Here is a tiny trained network, its code and every weight. The questions are about switching its units off for an input and a class, where a switched-off unit gives its printed mean instead of its output.

import numpy as np


def w(rows, s, z=0):
    codes = np.array(rows[::2]) - 128.0
    scale = np.full(codes.shape[1], s)
    scale[-1] = z or s
    return codes * scale


def norm(h):
    return h / np.sqrt((h * h).mean(-1, keepdims=True) + 1e-5)


def f(y):
    return y / 2 * (1 + np.tanh(0.7978845608 * (y + 0.044715 * y**3)))


def log_softmax(a):
    a = a - a.max(-1, keepdims=True)
    return a - np.log(np.exp(a).sum(-1, keepdims=True))


def net(x, mask):
    res = np.array(x, float).reshape(1, 7) / 4 @ E
    u = 0
    for l in range(2):
        y = f(norm(res) @ A[l][:, :-1].T + A[l][:, -1])
        res = res + np.where(mask[u : u + 7], y, B[l][:, -1]) @ B[l][:, :-1]
        u += 7
    return log_softmax(norm(res)[-1] @ U[:, :-1].T + U[:, -1])


A, B = {}, {}
E = w([
[107,201,16,137,25,208],'x0',
[190,198,245,104,66,221],'x1',
[232,86,114,49,150,156],'x2',
[166,163,126,253,241,111],'x3',
[92,48,201,177,75,122],'x4',
[78,204,148,3,128,159],'x5',
[53,157,97,158,134,77],'x6',
],0.0056)
A[0] = w([
[151,119,211,247,147,123,74],'0.n0',
[128,113,108,198,175,95,101],'0.n1',
[159,151,177,158,121,108,55],'0.n2',
[209,102,138,199,17,181,211],'0.n3',
[112,80,38,154,91,53,4],'0.n4',
[199,113,130,182,137,141,117],'0.n5',
[192,252,153,148,146,202,179],'0.n6',
],0.013,0.0031)
B[0] = w([
[12,62,127,170,219,165,233],'0.n0',
[160,86,72,97,155,87,194],'0.n1',
[102,139,112,164,155,180,146],'0.n2',
[179,95,186,1,102,144,254],'0.n3',
[118,115,68,227,72,98,185],'0.n4',
[113,85,164,106,126,122,181],'0.n5',
[137,114,39,43,76,60,251],'0.n6',
],0.014,0.008)
A[1] = w([
[151,121,42,160,176,124,161],'1.n0',
[199,136,184,142,212,99,87],'1.n1',
[124,123,103,114,147,52,156],'1.n2',
[159,122,125,43,76,79,200],'1.n3',
[3,181,164,108,15,163,217],'1.n4',
[79,125,131,108,139,132,161],'1.n5',
[117,72,197,198,109,146,252],'1.n6',
],0.019,0.0037)
B[1] = w([
[98,136,164,105,52,88,177],'1.n0',
[135,122,160,185,185,249,139],'1.n1',
[102,171,134,140,65,185,179],'1.n2',
[191,180,156,129,67,145,253],'1.n3',
[255,146,166,40,97,157,190],'1.n4',
[112,72,135,128,81,138,157],'1.n5',
[143,180,98,50,110,107,169],'1.n6',
],0.019,0.018)
U = w([
[151,186,139,157,187,145,28],'0',
[43,125,86,158,88,77,215],'1',
[146,188,129,149,196,123,4],'2',
[83,75,150,78,200,189,203],'3',
[186,173,162,181,192,227,112],'4',
[159,182,125,161,195,116,1],'5',
[181,139,87,167,207,133,13],'6',
[248,183,157,40,70,172,205],'7',
],0.015,0.0066)

Each question gives the input, the list of numbers given to net, and the class t.
The units are the neurons (one row each of A and B). Each row of codes is followed by its name. A weight is (code - 128) times the scale printed after its matrix; where a second scale follows, it is the last column's (A, B and U).
mask holds one flag per neuron, layer by layer. A switched-off neuron (its flag False) gives its mean, the last column of its row in B, instead of its output. The means were averaged over made-up inputs and are rounded, as every weight is.
A unit's drop is (log p(t) with every unit on - log p(t) with that unit switched off) / (log p(t) with every unit on - log p(t) with every unit switched off).
The circuit of an input: a set's keep is (log p(t) with only the set's units on - log p(t) with every unit switched off) / (log p(t) with every unit on - log p(t) with every unit switched off). Starting from the 12 units with the biggest drops (on a tie, the unit counted first), units are removed one at a time, each time the one whose removal leaves the highest keep (on an exact tie, the one counted first), for as long as the keep stays at least 0.8.
circuit, biggest first: the units of the circuit, biggest drop first
top k neurons: the k neurons with the biggest drops, biggest first
top k neurons in layer l: the k neurons of layer l with the biggest drops, biggest first
drop when u is switched off: that unit's drop, to one decimal
input [-3,-6,-6,2,0,8,4], class 1: circuit, biggest first => (0.n3, 1.n3)
input [-2,-6,6,6,7,-1,-8], class 3: top neuron => (1.n3)
input [-8,1,-4,-2,2,-3,5], class 3: circuit, biggest first => (1.n3, 0.n0)
input [-7,-7,6,-2,6,2,7], class 1: circuit, biggest first => (0.n3, 1.n4)
input [-8,-2,6,-4,-6,2,-3], class 4: circuit, biggest first => (0.n6, 1.n1, 0.n3, 1.n4)
input [-5,0,-2,-1,-1,0,-6], class 3: top 2 neurons => (1.n3, 1.n4)
input [-2,0,0,5,-5,-1,5], class 1: top 2 neurons in layer 1 => (1.n4, 1.n3)
input [-2,4,-7,7,0,-5,3], class 3: top 2 neurons in layer 0 => (0.n0, 0.n4)
input [-8,-2,-3,6,2,-8,3], class 3: top 2 neurons in layer 1 => (1.n3, 1.n1)
input [2,-5,7,2,8,0,4], class 1: drop when 1.n3 is switched off => 0.1
input [-4,5,-6,3,2,-5,-8], class 3: drop when 0.n0 is switched off => 0.7
input [-2,8,-4,8,8,-4,2], class 3: drop when 0.n0 is switched off => 0.7
